Below is a small trained network, with its code and all its weights. Each question gives an input and a class and asks what happens when units are switched off, that is, made to give their printed mean instead of their output.

import numpy as np


def w(rows, s, z=0):
    codes = np.array(rows[::2]) - 128.0
    scale = np.full(codes.shape[1], s)
    scale[-1] = z or s
    return codes * scale


def norm(h):
    return h / np.sqrt((h * h).mean(-1, keepdims=True) + 1e-5)


def f(y):
    return np.maximum(y, 0)


def log_softmax(a):
    a = a - a.max(-1, keepdims=True)
    return a - np.log(np.exp(a).sum(-1, keepdims=True))


def net(x, mask):
    res = np.array(x, float).reshape(1, 5) / 4 @ E
    u = 0
    for l in range(2):
        y = f(norm(res) @ A[l][:, :-1].T + A[l][:, -1])
        res = res + np.where(mask[u : u + 10], y, B[l][:, -1]) @ B[l][:, :-1]
        u += 10
    return log_softmax(norm(res)[-1] @ U[:, :-1].T + U[:, -1])


A, B = {}, {}
E = w([
[166,102,92,192,246,132,126,105,143,191],'x0',
[137,135,126,184,109,132,95,139,137,159],'x1',
[117,119,136,132,69,202,159,87,49,14],'x2',
[75,180,91,172,170,125,179,92,112,150],'x3',
[155,195,178,220,187,84,211,124,168,101],'x4',
],0.0013)
A[0] = w([
[123,144,146,136,85,145,177,104,100,53,99],'0.n0',
[120,154,186,175,90,157,155,139,125,63,31],'0.n1',
[149,51,72,101,126,156,49,154,126,161,71],'0.n2',
[157,94,154,121,89,105,119,169,181,139,34],'0.n3',
[133,144,151,205,84,124,165,123,115,74,33],'0.n4',
[89,199,141,166,166,104,209,114,128,118,254],'0.n5',
[168,106,190,105,127,84,105,168,172,133,48],'0.n6',
[169,116,125,212,252,118,142,107,123,126,25],'0.n7',
[147,107,135,121,80,152,137,139,80,93,30],'0.n8',
[163,159,165,131,102,100,151,155,183,123,196],'0.n9',
],0.0033,0.00089)
B[0] = w([
[135,57,97,41,167,122,112,114,184,111,224],'0.n0',
[116,63,25,78,149,130,113,121,130,170,201],'0.n1',
[56,153,115,184,181,103,168,89,103,127,221],'0.n2',
[153,187,124,158,124,110,182,143,187,122,166],'0.n3',
[94,75,77,95,161,126,149,142,93,164,197],'0.n4',
[86,163,216,230,158,113,100,129,56,206,253],'0.n5',
[168,194,97,109,119,129,175,166,167,102,176],'0.n6',
[210,74,206,155,159,252,213,102,227,199,241],'0.n7',
[115,145,157,113,111,105,52,67,139,78,188],'0.n8',
[72,124,106,99,160,116,132,160,79,94,189],'0.n9',
],0.0028,0.003)
A[1] = w([
[153,174,42,119,137,88,48,125,139,196,84],'1.n0',
[243,105,190,173,153,228,177,132,124,209,73],'1.n1',
[132,180,221,162,38,105,84,145,98,136,133],'1.n2',
[153,87,76,78,43,131,112,92,169,75,44],'1.n3',
[25,79,95,96,104,119,89,107,125,239,113],'1.n4',
[66,186,199,196,144,102,123,108,115,161,148],'1.n5',
[115,129,200,145,49,143,38,196,153,156,78],'1.n6',
[135,128,128,199,162,109,125,156,202,195,142],'1.n7',
[161,109,123,92,59,120,55,99,133,47,18],'1.n8',
[182,104,58,106,119,70,115,252,190,133,2],'1.n9',
],0.0023,0.00069)
B[1] = w([
[150,84,143,129,152,159,187,96,121,95,159],'1.n0',
[236,126,178,122,165,200,177,49,253,207,251],'1.n1',
[138,200,176,194,140,71,142,187,96,167,145],'1.n2',
[133,147,196,158,99,121,75,132,192,126,191],'1.n3',
[136,97,145,160,171,127,157,133,76,97,220],'1.n4',
[149,118,154,158,103,130,54,121,107,89,202],'1.n5',
[131,184,144,187,199,101,161,132,118,157,145],'1.n6',
[142,101,183,106,89,186,107,92,159,107,230],'1.n7',
[163,157,171,133,127,122,73,113,163,119,187],'1.n8',
[151,175,97,85,109,162,216,171,162,145,165],'1.n9',
],0.0033,0.0027)
U = w([
[111,214,196,202,104,67,90,170,100,146,139],'0',
[222,107,184,179,194,210,194,79,217,214,156],'1',
[157,136,57,193,93,147,112,118,92,128,74],'2',
[50,54,95,129,206,122,148,95,18,123,147],'3',
[197,143,2,164,40,111,109,142,94,188,1],'4',
[159,200,83,60,91,89,207,229,186,127,134],'5',
[121,86,136,41,61,137,30,90,146,36,156],'6',
[183,154,14,160,38,123,123,133,91,176,7],'7',
],0.0075,0.007)

Each question gives the input, the list of numbers given to net, and the class t.
The units are the neurons (one row each of A and B). Each row of codes is followed by its name. A weight is (code - 128) times the scale printed after its matrix; where a second scale follows, it is the last column's (A, B and U).
mask holds one flag per neuron, layer by layer. A switched-off neuron (its flag False) gives its mean, the last column of its row in B, instead of its output. The means were averaged over made-up inputs and are rounded, as every weight is.
A unit's drop is (log p(t) with every unit on - log p(t) with that unit switched off) / (log p(t) with every unit on - log p(t) with every unit switched off).
The circuit of an input: a set's keep is (log p(t) with only the set's units on - log p(t) with every unit switched off) / (log p(t) with every unit on - log p(t) with every unit switched off). Starting from the 12 units with the biggest drops (on a tie, the unit counted first), units are removed one at a time, each time the one whose removal leaves the highest keep (on an exact tie, the one counted first), for as long as the keep stays at least 0.8.
circuit, biggest first: the units of the circuit, biggest drop first
most important unit: the unit with the biggest drop
top k neurons: the k neurons with the biggest drops, biggest first
top k neurons in layer l: the k neurons of layer l with the biggest drops, biggest first
drop of u: that unit's drop, to one decimal
input [0,-2,0,-3,-7], class 3: most important unit -> 0.n2
input [-4,7,8,0,5], class 3: top 2 neurons -> (0.n4; 0.n1)
input [-1,4,2,-8,-6], class 0: top 2 neurons in layer 0 -> (0.n0; 0.n1)
input [-4,1,4,-4,6], class 6: circuit, biggest first -> (0.n0; 0.n7)
input [0,8,6,8,-7], class 6: circuit, biggest first -> (0.n5; 0.n7)
input [-3,8,-4,-5,-8], class 0: top 3 neurons -> (0.n7; 1.n1; 0.n0)
input [-3,3,-2,5,-2], class 0: circuit, biggest first -> (0.n7; 1.n1)
input [-4,-4,-4,2,7], class 0: top 2 neurons -> (0.n5; 0.n9)
input [-4,3,-1,-4,-1], class 5: top 3 neurons -> (0.n5; 0.n6; 0.n3)
input [2,1,5,-8,1], class 6: top 2 neurons -> (0.n7; 1.n1)
input [-2,2,-1,-4,-3], class 0: top 3 neurons -> (0.n7; 0.n1; 0.n0)
input [-6,-7,-8,0,3], class 0: top 2 neurons -> (0.n0; 0.n1)
input [-6,1,-7,2,-3], class 5: top 2 neurons in layer 0 -> (0.n5; 0.n7)
input [-8,-3,-1,1,-1], class 6: drop of 0.n5 -> 0.2
input [2,5,6,-1,-6], class 6: drop of 0.n4 -> 0.1
input [-3,2,-7,5,-6], class 3: drop of 0.n7 -> 0.3
